Facts:
trumer {fudrus=klabron}
disu {fudrus=bebregok}
biplun {fudrus=sisibrim}
skipa {fudrus=flinoku}
klovu {trefu=godres tritru bodol natri disu}
godres {fudrus=klubrak}
rurir {fudrus=nete}
skekle {fudrus=rurir}
sebu {fudrus=sadrol}
botol {fudrus=noba}
klozer {trefu=pluges tarel kitol}
pluvul {fudrus=plobro}
nete {fudrus=navetur}
daplo {fudrus=toteplam}
rabu {fudrus=truril, trefu=flinoku brutror}
pudimok {fudrus=brukim}
klaropar {fudrus=nuflim}
troniklel {trefu=vuklisol skisak zoflal}
klubrak {fudrus=losor}
skisak {fudrus=gafi}
bafal {fudrus=botol, trefu=nuflim brukim branadra skekle}
kudrun {trefu=brepla}
padar {fudrus=plibran}
gafi {fudrus=klotus, trefu=sisibrim fusa natri nestam klaropar klotus sufletrek}
plupam {fudrus=skitrul}
branadra {fudrus=siklos}
vutruk {trefu=beklim tritru}
zanak {fudrus=skinuk, trefu=flitre gana}
gana {fudrus=kitol}
bustimus {fudrus=brere, trefu=tapu liful sero skipa}
treplobel {fudrus=brosek}
sose {fudrus=daplo}
skitrul {fudrus=gikede}
skibrum {fudrus=tritru}
dripes {trefu=skatrom kinok klabron}
rukle {trefu=tratrel vumedres lodran klotus}
plibran {fudrus=keklogren}
flinoku {fudrus=vutruk}
brepla {fudrus=beklim}
ridu {fudrus=klaropar}
gikede {fudrus=nisuk}
brosek {trefu=nisuk timom}
nofi {fudrus=ledrom, trefu=bodol skitrul skipa brepla}
plobro {fudrus=dripes, trefu=flavistu zakleda difem}
mamus {trefu=flutros flazeste zages botol losor}
klubrur {fudrus=geklur}
nestam {fudrus=brepla}
fogar {fudrus=brabro, trefu=plibran lodran}
tridopas {trefu=flutros fludridas}
stopus {fudrus=skistu}
navetur {fudrus=fusa}
brutror {fudrus=treplobel}
brabro {fudrus=godres}
klotus {fudrus=lodran}
drotek {fudrus=branadra}
bristis {fudrus=drotek}
delok {fudrus=gana, trefu=brukim kinok}
maklam {trefu=trumer noba}
trabrur {fudrus=flitre, trefu=skatrom zoflal brutror}
gadram {fudrus=givar}
brukim {fudrus=vumedres}
dopan {fudrus=pluges, trefu=brere botol natri zogre drotek kimiskel}
skistepar {trefu=skibrum}
noba {fudrus=skekle}
tatri {fudrus=drolen}
tritru {fudrus=skisak}
flavistu {fudrus=gisin}
bebregok {trefu=sebu tratrel brabro skibrum gadram bido daplo toteplam}
vizo {fudrus=flitir}
felatrar {fudrus=kimiskel}
skistu {fudrus=rabu, trefu=gikede}
radresko {fudrus=klovu}
flitre {fudrus=zogre}
geklur {fudrus=perok}
skiflon {fudrus=drolu}
siklos {fudrus=zakleda}
toteplam {fudrus=baski}
truril {fudrus=kliflalem, trefu=pluvul sose vuflu klaropar}
drolen {fudrus=sero}
baski {fudrus=kenibri}
pluges {fudrus=padar}
kenibri {fudrus=flavistu, trefu=ridu timom zoflal vepebru}
skinuk {fudrus=fogar}
nopli {trefu=flutros fusinan zogre}
givar {fudrus=flutros, trefu=bido drolen zoflal klotus noba}
gisin {trefu=flavistu tarel skipa klubrur disu}
ledrom {fudrus=timom, trefu=flutros vizo fusa plupam gana}

Known rows:
gafi: [ 24  19  56 -14 -21  21 -61  24  15 -25 -21  28  -2  -2 -69  36  20 -24
  29  39 -43 -29  13   5  -9 -13 -34  26   9 -32  25  36 -34  50 -14]
skisak: [  4  41   8   1   1  -5 -50  19   9  -9 -13  28  26 -14 -66  30  -2  24
  38  28 -10 -49  23  21   1 -11 -12  37  13 -14  46  46 -21  44 -41]
brosek: [-26   3  -3  33 -15 -11 -23   3  25 -23  -4   3  -6  -8   6 -23 -38  -8
 -18  -1   2   5  -5   6  -3 -31   0 -25  -2  14 -19   4   1 -27   2]
timom: [-38   6 -22  40  -1 -17   1   1  19 -16  -4   0  15 -15  11 -18 -38  21
 -13   2   5   1  -9  12   5 -21  15  -8   3  16 -16  10   0 -18 -12]
gisin: [ -7  -9  25  33 -17   3 -18 -16  15 -45  19 -12 -12  -9   8 -43 -15 -43
   5   0   5  16  -5  -7  -9 -36   5 -17   2  16 -20   9   5 -17  -1]
disu: [ 16  13   7 -25   0  10   6 -11 -19  -5  16 -11  14   3  11  11  20   7
  28   2  12 -11   6  -6   6  22  19  34   3  -5   5   6  -9  18  -7]
klovu: [  2 -12  38  24 -14  10 -14  -3  15 -57  17 -10 -15 -12  13 -23 -16 -23
   4  -7 -11  12 -14 -18  -3 -20  -5  -6  -4  11 -33   0  -1 -23  -5]
skibrum: [ 25   7  -5 -12   6 -10   4  -5 -14  25 -19  -1  13   4 -38  24  24  16
  17  17   0 -16  16   3   0  21 -14  13   2 -14  25  14  16   1 -19]
troklok: [-14 -10   0  35   3  -4   1  -2   8 -21   2  -4  -1  -8  -1 -22 -17  -8
 -11  -5 -10  10 -18   4   2 -25   4 -20   1   8 -13   5  11 -17  -2]
ridu: [-12  27 -18 -24 -12 -11 -10   4   0  21 -10   8   5   4   5  19  -4  21
   3   7  26 -20  28   9  -4  20   7  19  -2   1  14   7 -14  10  -2]
skekle: [ 41  29  20 -14  -9  50  33  19   0   7  41 -16   9   9  34 -11  58  50
   0 -13   9  -5  12  15  -2  21 -42 -39 -15 -10  30   2 -26  40 -11]
gadram: [ 20   1  -6 -21  -2 -10  13 -12 -12  34 -22  -7   1   8 -17  20  30  11
   6  12   9  -6  18  -3   0  31 -13   8  -3 -13  17   2  18 -12  -9]
flazeste: [ -7 -32 -11  29  25   4   9   4  15 -12   8   1   5  -8  -8  -9 -35  14
   3   0 -21   9 -31  -6   4 -25   7 -17   4  18 -14 -24  12 -15  -4]
zanak: [  4  -4  -3 -38   1   8 -27  13  -5  31  -4  -5 -26  26  -3  19  10 -27
   1   3 -11  -1  11   2 -18  12  -4  -9  -2  -6  17 -13  -2  15  32]
plobro: [ 17  19  11 -34 -16  10 -27  -7  -7   8   7  -4 -15  14   2   4  17 -27
  12  -1  18 -10  15  -5  -9   2  -1   2  -7 -10  15   7  -3   9  19]
flutros: [-12 -36 -20  27  35   8  16   5  14   0   0  -3  13  -2 -13  -5 -38  14
   0   9 -28  15 -40  -1   6 -25  17 -17  11  12 -15 -27   8  -5   1]
skatrom: [-28   0 -16  42  11 -20  12   5   6 -20   1   9  10 -22  12 -17 -24  19
 -16 -18   1   3  -5   9  11 -19   7  -5   0  14 -12   6   1  -9 -22]
daplo: [ 15 -24  -3 -10  -4 -29  37 -26 -10  42 -18  15  -5   3 -31   2  26  -1
   8  26  32  15  49   4 -13  29 -15  21  14  12  17 -12   1  12 -25]
vizo: [  6  -1  -9 -31  11  16   4   9  -2  33  -8   5   3  20 -13  18   3   1
   3  15  -7  -3  -5   5  -6   7   5   1   6  -9  14 -16 -10  25  23]
fludridas: [-11 -23 -12  28  21   3   5   3  13  -6   4  -3   5  -4  -8 -15 -34   4
  -4   2 -23  13 -33   3   1 -29   6 -25   6  10 -13 -15  11 -13   1]

Rows:
No name comes twice in this set of rows, the named rows included.
[ 16  12   7 -25   3 -10 -11  10 -14  16   8  25 -23  -3   5   8  24  -5
  -6 -36  16 -10  23   1  -2   6 -19   8 -13 -11  24  -7  -4  18   6]  delok
[  5  17  12 -32 -35  -7 -24   4   6  13 -25   9 -20   7  -4  21  10  -9
  -8  11  14  -7  36  -2 -12  21 -26   2  -9  -7   0   5  -6 -11   9]  givar
[ 26  25  25 -13  10  12 -20  11  -8 -21   6  15  26 -13 -41  30  19  16
  51  17 -14 -33  10   3   7   4  -1  52  13 -16  30  31 -20  45 -38]  tritru
[  2 -22  19  37 -19 -16 -11 -12  17 -19 -21 -11 -21  -4 -19 -23  -6 -24
 -19   7 -13  15  -2 -10 -10 -17 -36 -39  -8   2 -21   5  31 -60  -3]  bebregok
[ 39   1   8 -31  11  45  22  11   8  11  27 -11   9  12  11  24  16  52
  26  15  -1 -10   1  -4  -5  27 -15  -6  -1   3  10 -30 -18  22  -8]  botol
[  1   0   6 -24  -8   2  19   4 -11  21 -10  12   5  10  -1  12  25 -11
  -4  12   3   6  16  10   0  21   3  24   9 -12   8   3 -26  41   6]  sose
[ 24  24  14 -21 -17  37   4   8   5   9  18 -19   5  14  16  -1  32  22
   7   8   9  -5  13   8  -9  16 -25 -21  -8  -5  19   5 -16  21   0]  navetur
[ 15  19   1 -27   0  12  -2 -12 -19   7  14 -10  11   8  10   8  18  -4
  25   2  18 -11   9  -3   3  16  18  22   1  -8  17  12  -3  18   2]  klubrur
[ -8 -16  24  31 -20  -7  -6  -4  16 -24 -21  -7 -16  -7 -10 -19  -9 -20
 -24   9 -19  22  -9  -5  -6 -14 -24 -27  -4   0 -28   5  15 -39   2]  rukle
[ -4 -10   9  35   5   4  17  -9   1 -42  18 -14  17 -18  16 -21 -11   3
  11  -7  -7   8 -24 -11  13 -10  18  13   5   9 -24  10   4  -7 -22]  bodol
[ 12 -38  -4  -2  -8 -37  47 -32  -7  44 -19  26 -10   0 -35  -6  26  -8
   9  34  39  24  61   7 -19  26 -16  23  21  21  19 -19  -3  23 -33]  toteplam
[  0 -31   2  -4 -10 -24  29 -20  -1  33   0  38 -15  -4 -22 -14  10 -24
  11  24  43  19  63  11 -20   9  -4  26  25  27  20 -25 -27  54 -21]  baski
[  8   4  10 -32  -8  11  13   9  -9  15 -15   4   4  10   2  27  25   3
  -3  15  -8   2   7   3   2  29   3  25   3 -16  -2   2 -22  28   8]  nestam
[-29   5   5  34 -23 -13 -24   6  28 -28  -5   6 -12 -11   6 -22 -36  -6
 -22  -2   1   5   1   5  -5 -25 -10 -24  -5  12 -21   4   1 -28  -1]  troniklel
[-15 -19   1  37  -3 -11  19  -4   6 -17 -14 -10   9  -6  -7 -15  -8   0
 -16   9 -18  16 -16   1   7 -11  -4 -14   4  -1 -19   9  14 -28  -9]  vumedres

The same elements again, as new rows of numbers:
Known rows:
navetur: [ 28 -10   0 -19 -20 -15   4  20   5  23  21 -24  11   5 -15  12   1 -29
 -17   7  16  38   5   4  -8  12   5  34 -13   1  -6  -4 -13]
nisuk: [ -1   6  -6  22   2  -3   7   7  -6  -4   6  12   5   5   5 -16  -4  11
 -13   7 -14   7   5 -13 -11  26 -11  -3  -6  -6   5  13  -2]
skipa: [ 12  12  -2 -17   3   5  10  18  15   6  20 -19  -3   3 -14  18   4  21
 -12  27  16  19   5  -6 -21  -4  11   6  -5   2  -4 -11  -2]
pluges: [ -5   8  11 -44  51  30  -5   4  10  -4  32  -1   8  68   5  15 -11  -1
  23   6  32  15  12   5 -20 -35  12  16 -17   6   1  -1  13]
troklok: [  1   8  -5  18  -2   2   7   2  -4  -1   5  12  10   0   6 -18  -4   8
 -15   9 -13  10   5 -15 -11  24 -11   1  -4 -12   3  13  -3]
vepebru: [  0   5 -10  20   0  -3   7   7  -6  -3   4  14   4   6   5 -18  -7  12
 -14   8 -12   7   4 -14 -13  28  -9   1  -6  -5   6  14  -5]
bodol: [ -1  14 -10  21  -6   5  13  -2   5   2  12   8   8  -2   0 -20  -8  20
 -12  15 -10   9   6 -26 -12  17 -12  13  -3 -11   2  14  -7]
klabron: [  9   2  -2  25  -5   2   4  -1  -6 -12  -1   9  12  -3  11 -16  -8   6
 -15   7 -12   9   0 -12  -5  15  -4   0   1 -10   4  15  -7]
vizo: [ 10   4   3 -18  -1   9   9  14   3  10  14  -9 -10   2  -9   5   4   0
 -13  17   7  21   8  11 -20   2  10   6   0 -11   8  -1  -3]
bebregok: [-13  22  21  29  -6  13 -20  13  -1  -3  30   8  10 -10  -1 -22  15 -16
  -6   3 -20 -16  -1  -7  16  41 -17  -9 -25  11   1  -7   1]
pluvul: [  7   2   3 -22   0   6   8  10   3  14  18  -8  -8   1  -9  12   2  -6
 -11  19   8  22   1   5 -20  -6  11   7   1  -7  11  -2  -4]
skistu: [ -7  -3   7   7  -8  21  -1  25  25 -37  45   6 -39  -7 -75  27 -20 -14
  -3  28  12  21 -22   8   8  10  16 -42 -29  -1  41 -24  -4]
fipa: [  1   8  -6  18  -2   3   8   3  -4   0   8  11   9   1   6 -20  -5   7
 -15   8 -12   9   6 -14 -10  21 -11  -1  -3 -10   2  13  -4]
kenibri: [ -9  45  31 -20 -15 -33 -23  31  12 -21   7   0 -56   4 -23  18  -8   2
 -42  -3 -20 -42 -13  24 -25 -24  15  36 -28  26   2  11 -13]
liful: [  5  11  -6  20  -2   3   8   4   0  -5   8   9  11   0   5 -18  -4  17
 -15  12 -12   7   6 -16 -10  25 -11  -2  -6  -8   0  11  -3]
vutruk: [-25  19   0  40  -2   0  -4  11   6 -11  31   6  -9 -19   0 -17 -14 -21
   6  11 -22 -12  10 -18  23   1 -23  16 -14  -9  12  10  -6]
sisibrim: [ -3   8  -7  19  -3   4   8  -4  -5   5   9  13   6  -2   6 -21  -7   3
 -13  10 -16  11   5 -16 -10  20 -12   2  -3 -14   8  15  -6]
gisin: [-12  37   5  42   2 -16  -4  27  16 -24  29  -8  -3 -14  -7  -1 -13   8
 -12  10 -28 -20  10 -17  18   3 -25  -1 -27  10 -18   0   7]
keklogren: [ -4  11  -3  10  16  12   3  -3  -1  -8  11  16  16  28  12 -22 -11   9
  -1   2  -5   6   7 -16 -11  12 -11   7  -8  -5   4  15   1]
nete: [ 37 -18  -1 -22 -29 -24   4  23   8  30  24 -33  20   8 -21  15  -1 -46
 -18   5  19  46   9   4  -3  18   4  48 -17   5 -11  -4 -18]

Rows:
No name comes twice in this set of rows, the named rows included.
[  3   9 -12  23  -1  15  16  17   3  -5   3   2   0  11   3 -35  -6  13
 -16   2 -15  12  33  15   0  37 -11   4   1 -28   5  17   0]  flutros
[ 15  35  23 -25  -6 -20   5   6   9  -5   5 -12 -21   1 -15  32  -9   8
 -47   8 -17   1  -3  13 -39 -29   7   5 -17   5 -11   1   3]  flavistu
[  5   4  -7  20 -13  -1   9   0  -4   6  10   7  13   3   3 -25  -7  -9
 -16   4 -14  16  13 -11  -4  30 -14  13  -6 -15   4  16  -8]  fusa
[ 23  10  14 -19   0  16   5  19 -14  22  32  -3   7 -11  -5  22  25   3
 -14  14  14  10   2  16 -24  10  11 -14 -13  -1   1 -16   4]  skibrum
[  8   5   1 -25   1  13   8  10  13  12  17 -13  -8   5 -12  14   6  14
  -6  24  17  21   0   2 -21  -3  15   7  -2   1  10  -5  -8]  skitrul
[-20  17   6  31  -6   5 -13  18   0  -7  26  12  -4 -10  -2 -26   2 -10
  -1   6 -15 -17   4 -12  16  28 -14  10 -16   4  10   5  -8]  maklam
[ 13  25   3  11 -15  36  19  44 -41  52  81  22 -13 -62  -2  31  23  -5
  22  18  29 -37  19  29   0 -21  12  36 -12 -33  31 -13  -7]  gafi
[ 11  -7  -4 -15   5  -5   4  23   0  -1   6  -4 -15   6  -5  11   2   3
 -10  16  15  15  -3   6 -22  -5  20  13   2   0  13   0  -9]  brutror
[ 41 -22  -4 -21 -34 -28   4  25   8  31  27 -36  25   9 -22  15  -2 -49
 -20   3  21  52  10   4   1  20   2  54 -19   6 -16  -5 -21]  rurir
[ -8  -4 -18  20   3 -17   0  21 -13  -7  -5  26  -8  11   5 -24  -5  16
 -12   3  -6  -3  -5 -18 -18  35  -4   8  -8   6  15  18 -13]  zoflal

